In the rows, zero is written as 128.
Two labels a row
[143 104  89 130 125 164 160 123 168 130 140 110  55 127 166 165 102 155
 135 157 116  95 105 126 157 132 125 149 152 124 121 123 139 136  66 140
 131 144 164 121  93 107 126 131 120  89 103 119 107 113 120 153 124 126
 134 142 137 119 116 143 118 145 137  95 148 136  96 240 122 134 131 138] : Q348 + Q98
[ 87 120 137 107 100  96 156 115  80 133 131 136 102 134  67 118 131 121
 183 143 128 124 153 100 155 116 155 111  73 117  90 129 157 118 150 119
 135 108 134 158 130 143 125 103 150 136 124  85 165 124 135 130 104 118
 103 142 110 123 130 139 163 149 149 120 123 131  75 137 174 119 130 129] : Q810 + Q610
[137 118 112 104  83 106 128 126 150 103 129  97  72 138  69 113  92 134
 146 136 109 116 143 174 144 165 122 114 112 118 105 142 115 107 131 152
 113 148 142 128 112 126 202 145 188  71 133  71 184 147 157  72  99 136
 118 147  92  98 130 124 155 148  90 137 115 110  74 150 136 127 175 118] : Q810 + Q98
[ 59 116 158 121 118 135 140 117  77 136 115 134 146 130 147 113 149 117
 165 116 113  65 110 131 157 118 127 138 114 137 160 125 135 136 117 120
 143 120 167 106 124 130 111 147  91 130  83 158 148 129 151 112 178 126
  95 117 119 144 141  99 124 136 224 125 125 136 102 153 177 126 165 144] : Q97 + Q610
[100 116 120 114 121 115 119 118 147  88  61  95  78 127 181  90 154 102
 165 160 120  85 158 119 139  48 106 157 125 120 119  95 147 129 130 122
 132 103 143 132 121 127  82  74 146 103  50 129 163 125 122 132 106 127
 128 123  96 138 135 151 148 163 131 131 167 134 116 183 165 128 138 126] : Q225 + Q98
[110 119 134 142  87 101 138 141 114 144 119 133  65 102  90 120 160 107
 152 128 128  68 167 110 119  86 183 131  83 135 130  93 167 114 114 134
 140  85 104 138 126 111 118  65 161 160 103 138 155 131 104 100 133 127
 146 127 124 131  87 140 123 138 160  74 158 133  87 184 156 142  92  99] : Q225 + Q610
[140  80 102 119 104 132  84 160 136  62  97 101  43 132 176 118 139  99
  81 126 133 105 135 132 129 110 140 169 110 150 102 126 115 119 132 158
 135 122 126 118 172 112 135  82 143 121  82  71 190 149 109 121 122 138
 130 142 103 120 101 152 133 179 112 159 208 145 148 186 138  84 103  89] : Q225 + Q18
[ 88 133 149 133 105 142 116 144  46 100 141 131  91 132 181 146 114  44
 156  78 135 101 149  99 144 133 124 148  73 101 128 132 127 133  99 139
 134 113 112 110 194 111 131  79 129 172 112 116 139 163 116 112 157 133
 142 112 113 146 108 123 177 136 147 132 172 192 133 169 130 130  88  64] : Q225 + Q81
[105 104 122  98 156 135 114 128 143 104 101 143 142 157 155 114 190 107
  56 145  89 131 132 157 126 136 100 166 129 136 116 169 113 128 155 124
 158 134 189 126 252 128 219 132 113  65 120 132 192 142 148 128 173 134
  66 121 111 108 122 105 150 116 105 168 126 126 104 136 120 120 187 155] : Q97 + Q18
[ 91 110 141 101 141 113 140 112 143  76  80 105 113 134 156 102 124 132
 146 152 120 130 123 150 145 100 101 139 118 111 149 112 126 117 141 142
 128 114 174 122 120 135 150 139 157  85  78 163 157 148 143  15 110 115
 102 111 111 136 125 129 116 127 111 138 117 122  93 137 155 125 182 141] : Q97 + Q98
[ 69 110 143 129 121 119 117 103  98 123  80 125  78 125 158 100 162 104
 154 136 131  84 141 140 129  74 124 155  99 121 149  92 155  89 130 145
 131  83 140 110 141 117  98 110 138 128  47 133 165 137 118 132 102 128
 125 121 102 151 108 141 119 127 127 104 148 157  67 166 187 143 115  97] : Q225 + Q610
[ 69 137 115 138 145 125 133 108 160 125 112 155 129 132 157 107 176  99
 199 105 118  96 172 102 165  71 146 135  98 119 134  96 149 153 136 127
 160  67 143  94 147 133  51 111 143 164  70 139 161 130 127 124 140 126
 118 117 147 165 131 124 156 147 171 122 186 140  85 172 194 114  94 120] : Q225 + Q610
[114  76 100 105 123 116 113 141 142  57 100 103  68 144 175 116 138  99
  30 141 124 118 165 144 136  92 146 183 118 161 150 114 154 119 133 138
 139 132 132 117 131 126 135  68 135 158 106  72 174 155  81 126 113 136
 111 148 101 130 104 128 117 142  95 132 161 139 110 145 122 111 112  80] : Q225 + Q18
[122 130 132 107 124 148 152 119 119  96 106 177 138 160  94 112 138 108
 117 140  98 142 153 135 147 111 138 121  94 111 125 183 146 115 156  24
 121 110 162 143 120 127 142 123 188 145 111  98 169 109 140 101 109 118
 119 139  98 122 143 119 143 142 102 139 128  84  71 133 170 117 139 151] : Q810 + Q98
[126 140 159 110 121 126 133  88  67 119 161 129  95 132  81 132 123 103
  99 133 112 143 134 149 154 155 143 136  90 115 124 147 141 119 157 144
 124  99 168 134 116 118 194 108 190 132 126  67 174 137 149 103 129 118
 250 136 104  98 122 140 157 137 116 118 131 124  48 147 160 131 128 135] : Q810 + Q98
[ 82  66 117 123 177 142  98 115 102 106 105 127 117 122 219 124 139 128
  83 117 140  99 131 133 142 110 105 201 144 129 157 128 112 145 106 121
 121 168 152  94 119 101 147 126  64 156  88 191  93 142 113 150 157 142
 136 133 147 137 110  81 112 127 142 124 150 130 150 143 106 117 144  86] : Q348 + Q18
[ 49 136 146 107  99 103  95 126  71 117 141 130 114 128  82 124 116  95
 112 125 103 127 171 137 146 133 163 104  80 125 143 137 127 121 130 129
 100 106 153 143 129 121 181 129 177 141 132  83 176 117 149 118 139 138
 103 145  88 107 104 128 139 125 114 132 131  89  75 161 162 155 134 121] : Q810 + Q610
[161 118 121 132 104 142  93 126 101  78 136 110  80 138  94 122 104 116
 104 115  98 123 137 127 156 181 136 128  98 130 114 157 131 120 135 137
 135  96 181 100 140 102 163 101 181 102 122 128 197 122 141 105 134 145
 105 177  92  92 120 103 178 140 122 151 152 123  31 183 140 128 118  99] : Q810 + Q18
[159 146 137 143 120 138 120 140 126 140 139 137 156  78  45 139 119 116
  84 116 124 161 141 126 100 145 168 114 100 171 114 176 112 161 146 124
 137 104 137 126 161 153 153 137 184 123 153  80 166 130 147 101 154 144
 163 157 109 101 130 115 139 110 113 198 135 127 109 116 137 124 100  96] : Q810 + Q81
[ 30 151 148 120 131 180 130  87 100 153 118 167 138 122 152 108 141 123
 206 132 106  84 127 126 155 109 110 115 104  88 153 126 123 113 118  88
 146  89 156 141 132 126 116 142 133  81  88 189 129 129 138 127 159 106
  77  99 113 146 134 124 163 113 164 139 123 122  83 142 127 132 183 152] : Q97 + Q610
